In the rows, 128 means zero.
Rows lie near named flat spaces through zero. A row that begins with a name and a colon came from that space; any other row is followed by the name of its block's space that it lies nearest.
lfbd: [158 128 120 157 198 124 114 181  56 206  58 122 119 210 170 111 175 135
 170 143 132 166 153 111 133  39 202  96]
nfcr: [134 103 151 136 120 140 137  95 149 126 168 135 123 119 119 128 146 165
 140 113 130 157 104 147 122 132 109 143]
smzg: [142  96 150 147 122 152 115  86 126 130 148 147 114 144 128 129 149 170
 122 138 134 156  96 143 132 140 111 149]
pgbq: [108 109 153 142 143 135 168  82 126 143 158 148 111 119 109 116 160 156
 155 148 127 180 146 121 168 105 155 182]
nfcr: [151 145 175 146 102 142 153 121 184 173 140 131 114  61  85 130 100 142
 168 145 138  89 110 122 118 150  71 124]
pgbq: [142 127 166 136 140 145 133 131 156 164 136 123 123 119 121 116 132 154
 138 101 146 140 102 143 117 124 101 134]
pgbq: [108 140  95 124 105 103 131 129 122 103 108 122 135 115 127 132 114  94
 130 144 117 106 154 116 130 127 133 108]
sqhr: [136 150  91 128 121 108 105 166 135 116  90 113 112  94 131 139  64  77
 112 157 121  66 126 104 136 176  92 111]
lfbd: [121 113 142 155 183 138 118 126 133 178  91 121 105 143 144 103 121 140
 115 105 142 178 115 130 163 117 106 175]
pgbq: [106 142 166 125 116 164 116  91 107 132 107 153 127 159 119 102 156 135
  77 151 168 126 127 135 145 129 137 157]
pgbq: [140 124 127 116 149 124 134 150 138 116 162 119 114 110 130 130 119 129
 133 119 126 130 114 129 132 148 128 142]
smzg: [198  80  97 178 165 121 104 144  80 178 113 139 109 175 159 168 139 168
 193 166  78 159 121 105 126  96 156  97]
lfbd: [138  94 134 164 139 130 125 101 149 163 121 128 121 126 131 134 121 161
 149 108 113 169 111 134 133 119  91 142]
pgbq: [ 76 143 127 130 122  92 186 118 164 117 138 103  95  53 105  81 134  94
 172 136 155 146 153 125 161 113 117 147]
smzg: [109 155 125 105 124 108 169 147 139 105 156 119 115  78 107 117 124  96
 152 150 135 106 153 113 142 134 149 134]
sqhr: [150 122  64 139  65  90 125 127  95 102 115 136 163 139 130 182 130 113
 185 172  69  87 169 105  84  98 162  32]
nfcr: [149 139 102 120 180 119 114 186 103 143 107 120 118 139 147 143  94 103
 119 139 108 112 139 100 149 141 153 139]
lfbd: [ 98 150  97 105  88 127 103 116  84  83  90 143 166 172 136 138 134  93
  74 149 124  92 163 121 120 124 165 103]
lfbd: [100 143 137 119 170 144 118 133  99 144  90 134 130 168 141 105 134 114
  76 122 147 148 147 121 165 116 159 175]
pgbq: [109  95  61 148 146  65 155 134 109 103 131 100 103 117 155 117 152 109
 200 134 103 186 157 121 146  80 160 106]
smzg: [160 116 123 122 147 122 147 148 117 123 179 134 115 117 125 150 136 143
 170 150 104 131 130 114 130 131 163 129]
gltb: [146  68  57 157 177  87 122 136 127 135 132 115 132 135 162 178  88 140
 167  94  43 190 138 110 144 119 127 140]
gltb: [131 178 161  89 145 128 160 192 155 156 140 105 158 112 115 116 131 114
 147  76 145 100 144 134  91  97 151 100]
lfbd: [130 111 155 131 142 146 153  97 135 153 162 150 147 137 112 148 142 169
 143 112 103 165 141 126 135 109 151 164]
smzg: [ 90 133 103 145 147 107 137 118 139 140  84 121 111  97 125 118  84  92
 118 140 118 137 156 102 180 138 107 171]
nfcr: [ 88 109 153 144  62 136 116  56 152  83 129 119 105 120 127  66 181 143
 107 117 201 155  80 186 111 130  63 112]
smzg: [ 93 132 117 155 172 113 134 128 147 174  65 113 111 107 132 107  83 101
 119 115 126 156 148 108 181 123  96 178]
sqhr: [127 122 170 140 113 158 134  84 133 143 140 151 118 128 108 118 149 158
 122 149 149 137 115 135 138 133 118 155]
pgbq: [134 149 128 120 124 106 145 171 185 135 136  92 123  64 117 121  88 105
 156  92 134  98 114 134 105 145  77 102]
sqhr: [150 148 146 133 175 123 132 194 101 188  90 101 121 170 155  88 179 130
 174 106 165 148 132 138 102  49 171  78]
smzg: [177 115 148 102 136 145 134 152 120 113 209 138 138 143 127 157 159 170
 151 116 114 127 105 141  91 132 166 112]
sqhr: [ 76 125 107 110  94 117 108 100 120  42 128 113 105 129 145  78 155  97
  71 129 181 137 106 162 138 154 108 131]
nfcr: [102 133 112 136 121 114 118 125 134 116  93 112 112 117 137 101 118 100
 111 128 150 127 125 133 140 135  99 126]
nfcr: [195 124 126 117 143 140  95 184 133 139 149 122 142 141 142 171  99 146
 129 104 102  92  91 131  82 158 115  91]
gltb: [118 138 152 104 138 141 153 125 134 124 165 139 140 121 111 131 137 136
 121 118 127 133 140 126 135 129 155 159]
lfbd: [126 149  81 124  66  99  98 147 114  80  87 110 133 123 140 126 119  79
 123 156 140  64 129 131  90 138 109  43]
nfcr: [ 99  96  90 131 156 101 157 102 141 126 147 131 160 123 130 165 103 135
 144  84  56 189 172 111 155 107 149 173]
gltb: [ 92 100  73 145 119  77 134 118 179 121 103  89 162 104 146 138  90 113
 150  38  85 173 141 144 108 101  73 103]
sqhr: [126 151 141 126 160 127 117 173 120 143  95 101  92 133 147  74 144 105
 120 125 187 126 107 140 134 119 122 120]
gltb: [127 119 131 143  81 138 104  90  89  98 114 142 106 159 135 102 183 135
 121 182 169 122 110 146 118 121 133  94]
gltb: [ 80 139 140 119 111 124 148 100 187 122 127 117 148  83 107 117  95 114
 102  76 132 134 134 140 135 143  77 160]
smzg: [112 121 139 157 136 120 156 102 137 147 124 129  80  88 112  98 134 126
 162 172 147 151 132 115 174 126 115 163]
pgbq: [124 112 158 158 125 141 150  83 137 175 123 146 135 133 111 128 150 165
 160 128 120 166 141 127 135  89 129 144]
smzg: [122 162 107 116 199  92 162 211 142 175 102  93 129  96 133 125  84  83
 164  97 106 127 172  95 149 100 154 137]
lfbd: [181 130 115 135 218 117 110 225  79 162 113 101  65 153 171 102 143 116
 161 158 152 137 106 113 147 116 170 118]
sqhr: [148 143 123 132 142 120 123 167 128 135 118 115  88  98 129 116 106 104
 141 165 145  94 114 113 141 155 113 122]
gltb: [150  60  48 179 138  83  96 119 101 119 102 112 113 158 177 153 127 140
 174 127  77 185 119 128 125 104 115  88]
nfcr: [173 154 176 117 166 168 117 172  73 151 138 146  76 157 129  99 171 137
 121 205 184  97 104 117 147 140 181 141]
lfbd: [ 98 171 147 130  94 112 147 143 173 145  86  95 125  79 111  79 124  92
 146 109 179  96 130 143 105 109  79  85]
sqhr: [ 93 152  81 115 106 100  89 155 115  74  68  94 117 132 159  89 116  61
  78 126 169  95 121 142 122 145 101  88]
gltb: [108  63  47 160 144  87 117  86 147 111 119 125 148 121 150 184  62 130
 128  87  33 190 146 111 160 143  92 166]
sqhr: [134 149  79 116 152  92 112 200 124 116  96  92 118 114 153 126  88  74
 128 121 123  95 133 115 124 140 123  95]
nfcr: [ 77 104 109 135  85 109 142  64 152  95 131 125 159 124 125 126 142 134
 127  84 114 171 144 151 119 103 107 125]
gltb: [150 100 102 149 164  98 131 160 136 148 131  98 112 126 155 126 132 138
 183  95 112 171 116 135 117  98 121 103]
[132 144 149 128 154 143 129 141 155 157 121 131 114  94 112 131  77 119
 105 132 129 106 120 110 157 170  96 176]
gltb
[133 128 129 140 121 129 113 130 128 145  99 121 136 145 137 122 134 131
 129 114 137 128 120 138 109 111 113 101]
pgbq
[115 150 150 126 110 128 133 135 154 135 112 109 124 108 121  94 135 117
 129 109 168 114 115 147 110 120  97 106]
gltb
[114 148 103 124 109 105 104 158 105  78  96  98  73 116 150  68 149  76
 115 173 197  96 103 142 131 146 113  87]
sqhr
[107 121  90 152 105  88 151 112 132 134 100 118 139 110 126 135 125 111
 181 135  99 140 168 114 127  86 130  94]
pgbq
[ 79 178 136 122 151 105 160 164 161 163  72  93 122  85 118  78 104  73
 132 101 163 120 161 119 151 101 112 138]
smzg
[147 115 158 151  99 153 144  77 118 188 122 168 192 175 106 175 159 187
 167 120  81 146 164 121  93  61 162 102]
sqhr
[152 127 169 108 154 159 118 151 144 150 155 123 154 159 136 128 144 165
 109  58 140 145  96 159  91 120 126 128]
smzg
[132  97 118 157  77 120 125  78 163 125 133 132 144 106 117 154 114 152
 153 115 100 134 114 140 102 133  72 102]
lfbd
[ 53 195 128  87 163 139  99 162  96 106  41 113 118 157 148  57 113  44
   4 127 203 101 150 124 182 148 143 181]
lfbd
[170 106 194 140 138 165 156 103 157 163 203 152 104 101  96 138 148 195
 169 140 132 147  92 135 129 144 118 165]
nfcr
[118 149 106 122 113  88 186 142 120 100 162 123  85  57 100 118 136  88
 200 212 127  99 169  93 158 127 170 120]
smzg
[128 111 164 145 110 145 125  94 154 123 149 125  92 106 121  93 151 154
 128 130 174 145  78 159 128 148  77 139]
nfcr
[133 140 152 119 135 131 157 139 137 145 153 128 131 115 113 124 144 138
 157 123 133 129 137 127 121 109 149 127]
lfbd
[110 137 108 132  96 122 124 105 111 120  96 141 150 139 122 141 122 110
 118 153 112 108 160 113 130 119 139 113]
pgbq
[159 123 111 138 157 116 115 171 164 153 122 108 119  93 134 153  60 120
 137 104  99 110 107 115 127 166  78 130]
nfcr
[ 58 183 115 126 104  90 166 135 148 124  68 101 109  64 106  74 109  49
 137 157 168  94 177 109 161 113 114 124]
smzg
[ 82 123 122 130  90 124 130  76 157 101 118 130 146 109 116 124 112 119
  96 107 127 136 134 139 135 142  88 147]
gltb
[118 128  97 116  92 114 111 126 126  98 113 121 175 152 140 148 126 117
 114  91 107 116 140 141  86 113 127  78]
nfcr
[102 131 134 142  99 130 118  96 155 122 100 124 118 104 119 108 108 116
 101 128 151 119 113 138 137 152  71 138]
gltb
[113 109 122 121 157 115 168 115 122 103 186 134  97 101 120 123 143 133
 154 151 117 169 143 115 173 133 166 183]
pgbq
[115 101  72 114 133 106 100 131 109  84 125 117 167 175 166 153 126 123
  99  72  90 160 136 142 108 115 144 110]
nfcr
[ 82  95  95 154 139  94 139  93 208 132 115 100 135  67 127 135  52 118
 122  49  89 179 125 134 156 152  34 178]
gltb
[ 74 192 143  61 120 127 141 168 172  98 123 100 180 105 116 106  97  75
  60  44 156  86 147 146 105 140 118 131]
smzg
[119 147 137 126  98 121 145 127 140 136 119 123 145 116 114 121 140 121
 151 123 137 111 144 132 104 101 129  92]
lfbd
[120 105 148 129 176 131 145 126 117 122 167 119  79 132 142  82 178 149
 140 126 166 195 105 146 162 116 150 175]
pgbq
[157  87  77 137 146 123  75 134  98  83 136 132  98 148 163 156  98 127
  91 156 102 129  91 121 148 190 112 144]
lfbd
[140 153  72 137 101  74 152 170  86 119 100 115 110 105 127 133 139  76
 213 213 112  78 181  88 121  90 182  46]
smzg
[139 111 155 150  71 149 140  59 120 114 163 166 106 113  96 134 162 162
 152 204 137 117 117 126 133 143 125 130]
sqhr
[115 148  73 142  96  95 104 143  97 125  44 117 146 147 145 133 112  77
 130 156 116  88 165 109 115 102 133  61]
smzg

Each name stands for a flat space through zero: a line, a plane or more. A row that begins with a name and a colon came from that space; any other row is followed by the name of the space it lies nearest, among the names in its block.
tj_gd: [113 109 140  88  95 160 146 110  87 133 139 146  94  65 143 144 141 176
 102  76  97 147 103 123 140 169 136 132]
qn_mm: [123 146 146 148 166 171  82 106 105  93  73 115 113 113 177 129 110  98
  37 126  65 150 159 112 120 130 127 161]
hc_qt: [118 127 151 126  62 117 179 159 105 135 180 116 135 182 132 124 148 152
 171 100 167  84  95 172 121 124 134 117]
hc_qt: [130 128  78 149 189 171  82 149 184 134  74 138 133 127 129 113 106  81
  96 191 118 127 163  99 127 120 123 134]
hc_qt: [137 144 132 109 106  74 198 161 171 109 131 131 196 193  86 101 140 148
 221 177 171  82 145 141 109  78 108 122]
tj_gd: [158  93  55  71 173 118 132 159 148 163 153 157 159  93  99 196 155 131
 139 145 145 107 109  82 122 161 142 110]
tj_gd: [ 83 135 138 130 114 162 143 127 146 125 190  83 111 180 141  80 143 119
 167 113 142  92 167 144 141 117 117 107]
pb_ff: [ 70 122 174 151  92 218  97  79  80 131 128 114  23  64 180  80 115 143
  54  53  71 185 128 151 165 172 134 136]
pb_ff: [155 122 146 107 145  97 145 130  63 120 125 132 142  91 137 183 152 137
  77  89 102 154  97 129 108 158 146 145]
tj_gd: [124 133 111 195 162 162  49 123 147 144 104 114  91 138 150 111  94  66
  81 147 127 146 138 130 139 126 133 128]
dl_gj: [189 147 142 191 123  81  56 141  60 119 120 113 154 202 183 227 103  72
  56 116 142  93  67 143  88 113 156 152]
pb_ff: [153 136 133  88  90  85 170 126 147 103  84 173 179 124 100 139 119 182
 177 163 133 111 119 110 114  97 112 142]
dl_gj: [ 99 124 156  69  43 173 169 112  99 107 148 143 114 119 160 132 137 202
 140  85 104  88 117 124 134 137 121 136]
dl_gj: [133 135 100 214 147 142  41 144 153 157 148  96 107 205 152 129  95  45
 113 153 171  99 123 144 132 110 139 112]
pb_ff: [115 121 123 128  99 171  68  83 121 136 136 137  80 103 160 147 101 138
 105 103 110 125 118 102 151 141 130 125]
pb_ff: [143 132 114 111 107 126  79  78 157 115  88 166 128 102 128 151  85 154
 141 155 114 122 130  77 139 106 113 135]
qn_mm: [147 109  89 135 173 180 120 209  92 147 109 129 140 135 169 182 151  83
  27 128 115 105  96 137  96 172 161 147]
pb_ff: [155 118 106 131 158 102  81 112 111 146 153 125 126 116 130 188 126 105
 109 114 134 133 107 105 127 144 142 119]
hc_qt: [136 148 127 121 153  84 189 176 162 106 137 104 201 207 100 105 154 110
 186 176 160  84 165 143  99  85 114 126]
hc_qt: [130 132 140  98  98  98 143  96 134 116 143 137 139 123 113 134 126 165
 176 123 133 120 130 112 134 112 116 122]
tj_gd: [111 140 159 187 134 141 117 120 130 125  79 122  91 109 127  62 106 108
  98 133 113 189 139 164 140 124 124 140]
qn_mm: [171 126 124 176 137 111  82 135 112 138  37 172 122  85 128 154  89 112
  62 152 117 179  80 133 119 135 143 155]
hc_qt: [142 127 119 128 153  90 108 118 114 138 190  98 139 157 127 169 143 102
 142 108 150 111 125 120 124 130 137 109]
pb_ff: [131 117 142 163 158  68 165 151 108 165 180  98 119 123  82 104 163 102
 153 100 169 181 108 182 133 150 144 102]
qn_mm: [130 127 153  97 128  85 178 112 112 119 137 132 140  91  96 121 151 163
 156 108 121 162 129 133 129 134 123 127]
hc_qt: [141 123 144 153 147  93 131 148  68 147 195  85 125 156 140 165 161  92
 103  76 149 132  96 165 115 154 154 117]
tj_gd: [148 126  90 199 185 107  69 143 177 163  99 129 120 134  97 107  99  61
 126 181 163 163 130 134 136 117 133 115]
qn_mm: [135 146 163  89  81 125 190 143 109  79  73 155 173 138 141 130 131 181
 126 139 100 102 126 131 101 105 116 164]
pb_ff: [128 145 174 145 181  80 220 167 116 103  77 113 163 111  83  57 164 119
 120 143 112 201 158 182 106 122 122 149]
tj_gd: [146 135 139 200 116  94  66 100 131 146 103 135  98 128 120 120  83 101
 124 136 151 168  99 147 142 113 132 125]
dl_gj: [115 135 137 180 130 117 124 133 155 143 128 113 110 149 107  71 116 102
 155 144 156 151 137 162 141 112 123 115]
dl_gj: [102 135 148 204 117 122 143 152 161 153 126 109  98 159  97  31 117  99
 166 147 172 164 133 195 146 111 124 111]
hc_qt: [ 85 151 153  58 153 165 132  67 112  68 203  61 136 161 178 137 161 135
 130  84  71  75 218  77 128 116 106 127]
pb_ff: [106 132 155 133 137 164 154 144  95 115 118 109 113 119 152 102 147 123
  78 102  96 147 139 154 122 147 133 144]
qn_mm: [143 134 131 109  74 170 164 198  97 101  82 153 173 182 180 168 131 149
  82 142 117  50  93 142  85 121 138 167]
hc_qt: [120 136 119  96 128 142 121  95 171 104  92 149 137 107 119 110 109 154
 152 161 105 124 167  86 137 105 104 134]
tj_gd: [ 74 102 152 106  91 174 173 109 107 156 167 129  55  51 116  70 152 178
 137  63 113 182 120 157 167 179 131 109]
qn_mm: [122 111  71 146 184 151  95 152 178 168 152 117 116 134 110 116 131  79
 137 159 155 124 147 116 141 139 133 101]
dl_gj: [ 96 110 103  60  93 186 157 122 161 131 141 155 117  95 124 113 136 184
 165 129 116  97 145  95 147 140 114 118]
qn_mm: [134 131 136 154 160 132  87 106 107 126 103 123 105  96 143 136 116 103
  72 116 100 171 129 124 131 141 135 139]
tj_gd: [120 104  90  92 101 141 101 113 132 162 234 115 111 151 138 181 141 137
 174  94 164  65 109  99 146 146 136  88]
dl_gj: [143 156 151 135  97  56  76  31 163 100 126 134 135 141 106 129  78 149
 205 147 140 132 150  89 147  67  98 119]
dl_gj: [146 134 160 152 131  67 184 152 115 127  87 141 148 109  84  94 137 136
 140 138 140 185 108 175 117 123 130 139]
dl_gj: [170 134 132 143 127  99 102 142  83 120 115 132 154 154 157 199 122 110
  81 121 128 108  87 129  99 127 146 147]
qn_mm: [113 142 137 104  97 147 154 131 146 100 123 127 150 165 140 110 127 151
 156 144 124  82 153 122 121 100 111 135]
[142 128  86 182 144 155  54 140 179 148  72 151 116 141 132 121  79  84
 107 187 143 125 125 115 134 112 128 130]
qn_mm
[152 150 147 117 133 132 122 131  97  78  62 139 167 141 169 167 117 129
  65 141  82 109 133 110  94 111 126 172]
tj_gd
[ 72 129 148 158  83 181 134 116 157 141 140 116  68 131 128  36 114 139
 159 119 137 143 147 163 163 124 115 112]
pb_ff
[118 110 109 174 152 118 113 131 164 178 133 132  86  91  80  76 120 104
 152 140 162 190 121 153 158 144 132 100]
tj_gd
[145 119  87  93 121 164 188 231 144 125  83 163 192 166 135 150 149 137
 114 180 138  58 110 132  88 127 135 150]
qn_mm
[112 146 114 147 169 134 139 159 177 117 144  88 159 204 122  84 138  81
 161 172 150  89 185 136 118  93 114 118]
tj_gd
[103 127 101 102  11 188  69  68 202 128 119 181  95 141 145 119  58 194
 206 161 145  54 126  73 167  87  98 114]
pb_ff
[158 114 118 183 134  79 129 188  91 177 188 103 134 181 119 165 150  78
 126 106 194 119  63 185 112 148 163 107]
hc_qt
[117 126 115 126 108 189  32  59 133 123 106 147  75  90 175 155  79 136
  85 118  88 125 133  73 154 133 123 135]
pb_ff
[103 143  99 102 195 204  91 102 189  88  58 130 131 102 148  93 108 110
  89 184  61 128 221  62 133 110 100 150]
hc_qt
[125 130 125 120 122 150 111 117 129 118 113 135 124 124 146 137 117 133
 112 131 111 117 134 111 128 126 125 136]
pb_ff
[105 150 198 190  73 109 148 119  98 119 139  97  99 169 136  66 119 127
 143  97 145 151 117 199 134 108 126 130]
dl_gj
[114 118 116 163 133 123 112 132 144 167 185 103  97 147 111 104 132  99
 161 117 171 134 122 152 148 136 135  95]
pb_ff
[102 122 151  56 118 128 206 102 130 107 121 147 130  55  95  90 157 199
 162 110  92 165 157 115 141 141 110 131]
dl_gj
[138 137 128 119 122 119 106  91 152 109  77 158 134  99 119 126  97 149
 136 156 109 143 140  96 134 107 112 140]
pb_ff
[141 154 167 187 108  72 120 113 134 115  96 124 134 160 111  92  98 116
 154 148 150 154 123 162 126  86 119 135]
tj_gd
[146 118  98 154 189 102 101 153 121 159 183  92 135 157 123 162 149  66
 117 122 159 123 122 133 121 144 147 106]
pb_ff
[116 152 175 117  84 125 155 113 103  87 133 111 143 169 155 120 130 153
 138 109 113  98 140 140 116 102 117 143]
tj_gd
[119 137 113 156 135 113  81  87 190 136 136 121 113 144 102  91  95 109
 186 163 154 132 161 110 154  94 109 105]
dl_gj
[129 131 116 134 148 141  97 118 139 125 118 125 125 129 138 134 117 111
 112 140 119 125 142 110 129 124 126 130]
pb_ff
[131 137 163 161 143  96  80  56 104 122 115 120  87  76 124 120 104 121
 105  98 103 204 131 124 149 131 126 130]
qn_mm
